Below are the code and all the weights of a small trained network. Each question names an input and a class and asks about switching units off, where a switched-off unit gives its printed mean instead of its output.

import numpy as np


def w(rows, s, z=0):
    codes = np.array(rows[::2]) - 128.0
    scale = np.full(codes.shape[1], s)
    scale[-1] = z or s
    return codes * scale


def norm(h):
    return h / np.sqrt((h * h).mean(-1, keepdims=True) + 1e-5)


def f(y):
    return np.maximum(y, 0)


def log_softmax(a):
    a = a - a.max(-1, keepdims=True)
    return a - np.log(np.exp(a).sum(-1, keepdims=True))


def net(x, mask):
    res = np.array(x, float).reshape(1, 6) / 4 @ E
    u = 0
    for l in range(3):
        y = f(norm(res) @ A[l][:, :-1].T + A[l][:, -1])
        res = res + np.where(mask[u : u + 9], y, B[l][:, -1]) @ B[l][:, :-1]
        u += 9
    return log_softmax(norm(res)[-1] @ U[:, :-1].T + U[:, -1])


A, B = {}, {}
E = w([
[224,108,134,27,193,119,89,81],'x0',
[115,116,128,115,131,124,138,134],'x1',
[127,132,135,122,126,123,125,129],'x2',
[37,157,22,90,254,148,20,239],'x3',
[143,142,127,147,124,135,116,122],'x4',
[15,71,70,86,77,111,34,9],'x5',
],0.0058)
A[0] = w([
[170,151,157,126,190,148,216,134,19],'0.n0',
[253,100,156,73,199,72,131,191,163],'0.n1',
[132,133,148,61,212,149,105,124,166],'0.n2',
[202,84,65,47,122,134,92,53,70],'0.n3',
[194,55,111,102,75,71,116,51,99],'0.n4',
[229,88,203,59,163,185,99,57,71],'0.n5',
[167,151,65,127,146,61,163,203,95],'0.n6',
[167,129,160,116,215,124,148,54,23],'0.n7',
[125,64,117,111,98,48,56,20,1],'0.n8',
],0.0065,0.0033)
B[0] = w([
[172,114,160,167,80,201,90,137,179],'0.n0',
[149,71,86,106,82,194,61,163,253],'0.n1',
[191,161,93,104,107,99,109,133,212],'0.n2',
[179,92,24,109,99,81,26,125,211],'0.n3',
[107,209,139,78,178,155,197,128,222],'0.n4',
[244,54,110,98,90,2,145,168,227],'0.n5',
[100,79,107,153,186,143,80,142,180],'0.n6',
[122,144,136,71,26,103,70,138,163],'0.n7',
[93,128,212,193,159,192,58,132,214],'0.n8',
],0.008,0.0061)
A[1] = w([
[136,93,190,80,62,106,152,101,91],'1.n0',
[62,119,152,97,176,109,131,7,46],'1.n1',
[158,109,180,112,166,147,170,69,2],'1.n2',
[156,112,167,117,139,134,95,157,116],'1.n3',
[154,104,192,146,97,166,122,158,97],'1.n4',
[153,149,75,84,122,150,115,141,89],'1.n5',
[74,147,140,203,85,96,184,169,23],'1.n6',
[123,116,86,110,110,101,93,62,91],'1.n7',
[142,122,162,123,66,129,140,109,89],'1.n8',
],0.012,0.0046)
B[1] = w([
[129,185,84,116,177,123,197,165,250],'1.n0',
[156,105,196,127,167,204,60,120,207],'1.n1',
[94,168,56,47,110,86,244,100,154],'1.n2',
[82,82,197,139,111,184,182,152,234],'1.n3',
[112,143,138,101,176,181,171,180,235],'1.n4',
[74,212,125,155,160,55,177,120,254],'1.n5',
[160,60,73,118,16,55,31,133,206],'1.n6',
[138,64,188,150,143,254,115,156,248],'1.n7',
[106,155,26,168,181,100,142,105,219],'1.n8',
],0.0085,0.005)
A[2] = w([
[153,128,139,152,142,151,209,219,125],'2.n0',
[104,121,154,105,164,232,74,38,104],'2.n1',
[156,73,206,113,125,153,200,182,125],'2.n2',
[98,37,105,80,111,30,88,125,127],'2.n3',
[4,232,138,139,246,70,79,141,82],'2.n4',
[132,183,96,115,125,153,246,51,2],'2.n5',
[33,106,128,229,76,69,74,191,156],'2.n6',
[155,206,51,34,219,118,111,141,165],'2.n7',
[126,123,254,162,158,220,122,201,114],'2.n8',
],0.009,0.0048)
B[2] = w([
[29,112,153,131,136,189,42,79,227],'2.n0',
[79,116,184,174,108,182,137,226,215],'2.n1',
[36,131,154,170,177,119,10,113,196],'2.n2',
[204,80,110,84,42,114,97,164,183],'2.n3',
[110,165,180,181,199,110,249,77,207],'2.n4',
[79,191,106,151,253,27,249,86,163],'2.n5',
[254,129,97,34,118,89,126,112,224],'2.n6',
[138,180,100,149,58,48,221,61,254],'2.n7',
[94,45,229,139,86,197,100,78,233],'2.n8',
],0.0088,0.0081)
U = w([
[46,45,252,150,147,204,59,163,119],'0',
[222,89,58,41,56,14,85,161,2],'1',
[54,230,124,154,219,40,244,61,221],'2',
],0.011,0.00088)

Each question gives the input, the list of numbers given to net, and the class t.
The units are the neurons (one row each of A and B). Each row of codes is followed by its name. A weight is (code - 128) times the scale printed after its matrix; where a second scale follows, it is the last column's (A, B and U).
mask holds one flag per neuron, layer by layer. A switched-off neuron (its flag False) gives its mean, the last column of its row in B, instead of its output. The means were averaged over made-up inputs and are rounded, as every weight is.
A unit's drop is (log p(t) with every unit on - log p(t) with that unit switched off) / (log p(t) with every unit on - log p(t) with every unit switched off).
The circuit of an input: a set's keep is (log p(t) with only the set's units on - log p(t) with every unit switched off) / (log p(t) with every unit on - log p(t) with every unit switched off). Starting from the 12 units with the biggest drops (on a tie, the unit counted first), units are removed one at a time, each time the one whose removal leaves the highest keep (on an exact tie, the one counted first), for as long as the keep stays at least 0.8.
circuit, biggest first: the units of the circuit, biggest drop first
k most important neurons: the k neurons with the biggest drops, biggest first
k most important neurons of layer l: the k neurons of layer l with the biggest drops, biggest first
drop of u: that unit's drop, to one decimal
input [-1,3,-8,-6,5,5], class 2: circuit, biggest first : 1.n0
input [5,3,5,4,-8,-4], class 1: 2 most important neurons of layer 0 : 0.n2, 0.n8
input [8,2,8,6,1,6], class 1: 2 most important neurons : 0.n3, 0.n2
input [6,-7,-6,0,-4,-5], class 1: 4 most important neurons : 0.n5, 0.n8, 1.n7, 0.n2
input [-5,-1,-4,-4,2,4], class 1: 4 most important neurons : 1.n6, 1.n7, 2.n6, 0.n3
input [4,-6,3,-5,-1,0], class 2: 2 most important neurons of layer 0 : 0.n4, 0.n2
input [-8,2,-8,-8,-5,6], class 1: 2 most important neurons : 1.n6, 2.n6
input [-6,2,8,-6,8,-2], class 1: 2 most important neurons : 1.n6, 0.n4
input [-4,2,3,-7,-6,6], class 2: 4 most important neurons of layer 0 : 0.n3, 0.n4, 0.n6, 0.n1
input [-3,8,0,5,-2,-4], class 2: 2 most important neurons of layer 0 : 0.n8, 0.n0
input [-7,-6,-8,-7,1,0], class 1: 2 most important neurons of layer 1 : 1.n6, 1.n5
input [4,-4,2,1,1,2], class 1: drop of 0.n3 : 0.3
input [3,2,3,8,-5,4], class 2: drop of 2.n4 : 0.1
input [-8,-6,-8,-3,-2,-3], class 1: circuit, biggest first : 1.n6
input [-8,3,3,7,2,2], class 1: drop of 1.n6 : 0.1
